Here is a tiny trained network, its code and every weight. The questions are about switching its units off for an input and a class, where a switched-off unit gives its printed mean instead of its output.

import numpy as np


def w(rows, s, z=0):
    codes = np.array(rows[::2]) - 128.0
    scale = np.full(codes.shape[1], s)
    scale[-1] = z or s
    return codes * scale


def f(y):
    return y / 2 * (1 + np.tanh(0.7978845608 * (y + 0.044715 * y**3)))


def log_softmax(a):
    a = a - a.max(-1, keepdims=True)
    return a - np.log(np.exp(a).sum(-1, keepdims=True))


def net(x, mask):
    res = np.array(x, float).reshape(1, 8) / 4 @ E
    y = f(res @ A[0][:, :-1].T + A[0][:, -1])
    res = res + np.where(mask, y, B[0][:, -1]) @ B[0][:, :-1]
    return log_softmax(res[-1] @ U[:, :-1].T + U[:, -1])


A, B = {}, {}
E = w([
[131,131,129,134,129,128,131,128,129],'x0',
[131,125,130,131,128,133,128,128,128],'x1',
[123,124,131,127,127,135,132,126,131],'x2',
[127,125,123,125,128,128,125,129,127],'x3',
[5,177,77,203,155,196,36,91,159],'x4',
[132,43,7,156,183,87,167,132,226],'x5',
[166,184,118,99,246,193,159,226,82],'x6',
[126,132,124,129,125,124,125,133,127],'x7',
],0.014)
A[0] = w([
[105,128,120,134,122,123,133,120,145,37],'N0',
[134,96,109,127,173,101,153,148,164,6],'N1',
[106,128,116,115,179,139,127,160,119,50],'N2',
[136,91,77,141,160,110,175,159,192,21],'N3',
[111,89,103,147,104,113,113,87,216,88],'N4',
[157,139,162,125,115,131,135,143,107,125],'N5',
[148,148,103,122,183,165,134,147,123,24],'N6',
[119,151,85,128,196,157,161,166,77,150],'N7',
[111,146,146,130,106,142,123,118,114,44],'N8',
[126,163,118,125,176,140,147,125,150,36],'N9',
[84,169,113,154,159,158,93,110,133,24],'N10',
[113,152,169,101,91,152,100,125,110,201],'N11',
[80,104,60,177,121,130,95,85,183,92],'N12',
[113,175,155,114,71,162,106,107,72,66],'N13',
[85,101,95,148,120,102,123,95,155,61],'N14',
[196,79,139,80,84,79,195,142,123,48],'N15',
[114,92,104,143,151,107,158,165,169,161],'N16',
[170,150,176,86,132,125,166,179,65,151],'N17',
[125,120,166,117,91,95,117,115,150,65],'N18',
[67,207,129,136,117,170,86,115,111,134],'N19',
[108,131,140,149,71,83,149,136,83,82],'N20',
[176,72,152,92,91,71,183,151,114,194],'N21',
[117,195,191,126,82,141,92,92,88,123],'N22',
[81,125,110,174,110,121,86,114,201,80],'N23',
[86,154,108,151,128,151,108,145,116,23],'N24',
[137,143,120,131,180,156,127,170,137,17],'N25',
[118,152,125,150,146,153,92,122,133,23],'N26',
[101,155,185,126,112,133,98,114,100,76],'N27',
[127,132,100,109,108,142,114,130,109,14],'N28',
[123,93,152,143,10,87,118,67,143,153],'N29',
[176,137,154,95,122,117,164,174,78,131],'N30',
[124,105,95,131,154,114,159,140,166,174],'N31',
[114,158,157,115,148,139,96,138,101,29],'N32',
[140,104,127,125,126,125,118,120,103,61],'N33',
[152,134,139,111,110,113,140,124,165,52],'N34',
[123,114,137,131,54,89,131,73,125,67],'N35',
[154,167,184,92,145,136,156,190,51,135],'N36',
],0.014,0.011)
B[0] = w([
[111,131,127,125,139,153,165,108,105,132],'N0',
[222,196,202,54,236,239,117,183,97,163],'N1',
[85,84,108,137,157,111,60,158,179,154],'N2',
[156,149,221,79,242,200,82,225,166,198],'N3',
[123,132,62,165,33,90,173,80,73,213],'N4',
[141,177,112,114,126,152,183,75,78,172],'N5',
[57,29,99,223,130,55,59,190,210,162],'N6',
[148,150,186,93,200,174,128,146,146,211],'N7',
[112,133,93,154,95,88,95,162,132,143],'N8',
[86,58,108,174,107,103,67,164,204,145],'N9',
[170,103,179,94,216,151,63,193,174,183],'N10',
[156,169,168,91,174,167,114,171,149,210],'N11',
[98,142,49,175,34,95,185,89,66,235],'N12',
[71,69,92,186,96,68,109,124,188,199],'N13',
[100,146,73,141,59,135,184,52,85,182],'N14',
[29,25,44,222,82,34,10,146,254,227],'N15',
[107,101,144,149,120,110,101,145,155,197],'N16',
[176,189,112,99,107,136,199,57,43,238],'N17',
[145,149,150,112,125,156,113,147,174,158],'N18',
[125,91,140,143,151,102,69,184,175,223],'N19',
[163,144,150,127,165,169,92,144,148,160],'N20',
[116,138,177,105,214,167,66,221,205,250],'N21',
[85,59,173,165,164,95,48,179,189,229],'N22',
[100,148,78,153,59,103,183,68,102,207],'N23',
[173,193,208,49,190,205,112,182,149,158],'N24',
[41,22,79,178,104,31,50,132,215,158],'N25',
[187,193,192,43,174,194,113,155,106,151],'N26',
[88,95,114,162,114,101,115,177,184,182],'N27',
[120,129,138,133,144,127,155,121,117,123],'N28',
[126,90,204,118,236,138,42,229,181,246],'N29',
[192,199,98,102,112,159,175,104,79,215],'N30',
[85,95,137,148,117,123,113,127,168,197],'N31',
[195,190,154,109,156,132,155,121,58,156],'N32',
[134,123,155,131,143,117,167,121,149,126],'N33',
[128,106,150,123,133,109,109,134,132,139],'N34',
[179,200,185,57,217,191,139,181,76,190],'N35',
[187,161,90,123,102,165,227,68,60,244],'N36',
],0.0094,0.023)
U = w([
[199,164,214,48,205,192,115,151,148,251],'0',
[35,52,109,199,117,28,84,131,193,153],'1',
[155,190,77,128,42,101,234,10,23,61],'2',
],0.013,0.0028)

Each question gives the input, the list of numbers given to net, and the class t.
The units are the neurons (one row each of A and B). Each row of codes is followed by its name. A weight is (code - 128) times the scale printed after its matrix; where a second scale follows, it is the last column's (A, B and U).
mask holds one flag per neuron, in row order. A switched-off neuron (its flag False) gives its mean, the last column of its row in B, instead of its output. The means were averaged over made-up inputs and are rounded, as every weight is.
A unit's drop is (log p(t) with every unit on - log p(t) with that unit switched off) / (log p(t) with every unit on - log p(t) with every unit switched off).
The circuit of an input: a set's keep is (log p(t) with only the set's units on - log p(t) with every unit switched off) / (log p(t) with every unit on - log p(t) with every unit switched off). Starting from the 12 units with the biggest drops (on a tie, the unit counted first), units are removed one at a time, each time the one whose removal leaves the highest keep (on an exact tie, the one counted first), for as long as the keep stays at least 0.8.
units of the circuit, in order: the units of the circuit, biggest drop first
unit that matters most: the unit with the biggest drop
k most important neurons: the k neurons with the biggest drops, biggest first
drop of u: that unit's drop, to one decimal
input [-8,0,-1,-4,0,-6,6,-2], class 2: units of the circuit, in order => [N36 N29]
input [-6,-7,3,-3,-8,-8,2,-4], class 2: units of the circuit, in order => [N36]
input [-3,6,2,2,-4,0,7,3], class 2: units of the circuit, in order => [N36 N17]
input [4,-1,-5,1,2,-8,-3,5], class 1: 3 most important neurons => [N13 N22 N27]
input [6,-3,-8,-6,-7,3,0,0], class 1: 3 most important neurons => [N15 N35 N7]
input [7,3,7,-4,3,-8,-4,3], class 1: 2 most important neurons => [N13 N22]
input [-6,6,3,-4,8,2,7,-3], class 1: 2 most important neurons => [N25 N6]
input [-6,-1,0,-3,1,5,8,-2], class 1: 2 most important neurons => [N25 N6]
input [-7,5,0,-5,0,-2,-8,-1], class 0: 3 most important neurons => [N35 N15 N29]
input [1,6,0,3,-8,0,-8,7], class 0: 2 most important neurons => [N35 N21]
input [-1,0,-3,2,1,-4,-2,2], class 1: 2 most important neurons => [N13 N3]
input [6,0,-4,-2,1,-6,-4,-7], class 1: 3 most important neurons => [N13 N22 N27]
input [-5,-4,7,4,8,2,8,-5], class 1: 2 most important neurons => [N25 N6]
input [-6,0,-6,6,-2,-1,3,4], class 2: unit that matters most => N29
input [-4,-6,0,6,1,5,-8,3], class 2: drop of N12 => 0.1
input [3,5,6,-6,-8,2,-2,-7], class 1: drop of N7 => 0.9
input [8,-5,7,7,-4,-2,-8,-4], class 0: drop of N35 => 3.2
input [-4,8,6,3,8,1,0,-3], class 2: drop of N32 => 0.0
